Below are the code and all the weights of a small trained network. Each question names an input and a class and asks about switching units off, where a switched-off unit gives its printed mean instead of its output.

import numpy as np


def w(rows, s, z=0):
    codes = np.array(rows[::2]) - 128.0
    scale = np.full(codes.shape[1], s)
    scale[-1] = z or s
    return codes * scale


def f(y):
    return np.maximum(y, 0)


def log_softmax(a):
    a = a - a.max(-1, keepdims=True)
    return a - np.log(np.exp(a).sum(-1, keepdims=True))


def net(x, mask):
    res = np.array(x, float).reshape(1, 3) / 4 @ E
    y = f(res @ A[0][:, :-1].T + A[0][:, -1])
    res = res + np.where(mask, y, B[0][:, -1]) @ B[0][:, :-1]
    return log_softmax(res[-1] @ U[:, :-1].T + U[:, -1])


A, B = {}, {}
E = w([
[182,93,176,103,188,73,49,204,217,82,35],'x0',
[194,169,203,176,168,236,103,62,140,87,152],'x1',
[167,91,178,35,3,168,80,97,161,99,128],'x2',
],0.011)
A[0] = w([
[109,135,32,165,151,68,200,172,102,147,116,153],'N0',
[147,78,119,33,130,55,67,193,233,111,21,161],'N1',
[177,175,161,177,148,215,115,52,157,92,176,175],'N2',
[153,84,171,82,66,102,48,170,172,77,70,188],'N3',
[167,119,164,145,136,85,41,162,217,103,36,104],'N4',
[96,113,85,143,144,122,141,107,90,199,171,187],'N5',
[151,155,190,182,203,100,108,188,188,63,103,2],'N6',
[79,163,29,142,176,84,180,165,75,224,122,140],'N7',
[68,97,34,166,144,109,170,177,106,193,144,125],'N8',
[27,137,24,151,89,72,190,157,81,176,88,128],'N9',
[54,214,75,170,168,103,199,103,74,189,186,155],'N10',
[122,125,119,129,150,129,123,100,140,141,117,107],'N11',
[99,129,110,53,25,186,160,50,55,187,255,159],'N12',
[162,103,147,109,169,102,99,217,194,88,47,95],'N13',
],0.0082,0.0059)
B[0] = w([
[94,83,154,80,165,124,147,135,140,112,63,215],'N0',
[129,98,110,175,176,9,88,128,91,182,124,245],'N1',
[161,189,160,156,127,142,139,77,102,94,162,214],'N2',
[127,97,79,64,151,64,91,122,127,188,165,217],'N3',
[78,171,88,139,147,128,68,110,111,166,116,215],'N4',
[131,123,158,128,136,126,156,142,145,120,101,198],'N5',
[119,122,97,58,89,143,145,140,149,140,149,185],'N6',
[111,85,119,110,194,98,153,141,194,138,65,233],'N7',
[139,79,93,66,135,94,136,129,166,122,105,211],'N8',
[170,112,87,58,97,104,152,160,155,132,184,231],'N9',
[162,96,138,145,200,98,141,170,164,90,93,247],'N10',
[132,116,141,127,114,137,117,122,135,132,135,132],'N11',
[117,121,174,104,110,169,246,161,191,87,107,253],'N12',
[61,151,110,95,132,158,86,95,115,186,85,210],'N13',
],0.012,0.018)
U = w([
[112,181,95,186,112,187,88,140,76,133,123,60],'0',
[254,193,170,224,140,136,89,79,26,100,249,253],'1',
[137,45,124,79,155,81,175,204,219,120,91,194],'2',
[87,163,146,25,46,208,164,128,175,127,174,121],'3',
[131,169,225,203,115,220,214,130,130,43,90,103],'4',
[60,141,113,159,189,93,28,103,45,188,77,58],'5',
[91,78,76,104,78,83,108,215,21,182,166,38],'6',
],0.0083,0.0033)

Each question gives the input, the list of numbers given to net, and the class t.
The units are the neurons (one row each of A and B). Each row of codes is followed by its name. A weight is (code - 128) times the scale printed after its matrix; where a second scale follows, it is the last column's (A, B and U).
mask holds one flag per neuron, in row order. A switched-off neuron (its flag False) gives its mean, the last column of its row in B, instead of its output. The means were averaged over made-up inputs and are rounded, as every weight is.
A unit's drop is (log p(t) with every unit on - log p(t) with that unit switched off) / (log p(t) with every unit on - log p(t) with every unit switched off).
k most important neurons: the k neurons with the biggest drops, biggest first
drop of u: that unit's drop, to one decimal
input [-4,2,8], class 3: most important neuron => (N10)
input [2,5,-6], class 4: 2 most important neurons => (N1, N3)
input [-2,-1,6], class 3: 3 most important neurons => (N10, N7, N1)
input [-5,7,-8], class 4: 3 most important neurons => (N2, N3, N1)
input [0,1,0], class 1: 2 most important neurons => (N12, N7)
input [1,8,-8], class 1: 2 most important neurons => (N12, N2)
input [1,3,8], class 1: drop of N2 => 0.1
input [2,5,7], class 5: drop of N3 => 0.2
input [-2,7,-2], class 1: drop of N2 => 0.1
input [2,5,-2], class 1: drop of N12 => 0.2
input [-2,0,8], class 3: 3 most important neurons => (N10, N7, N1)
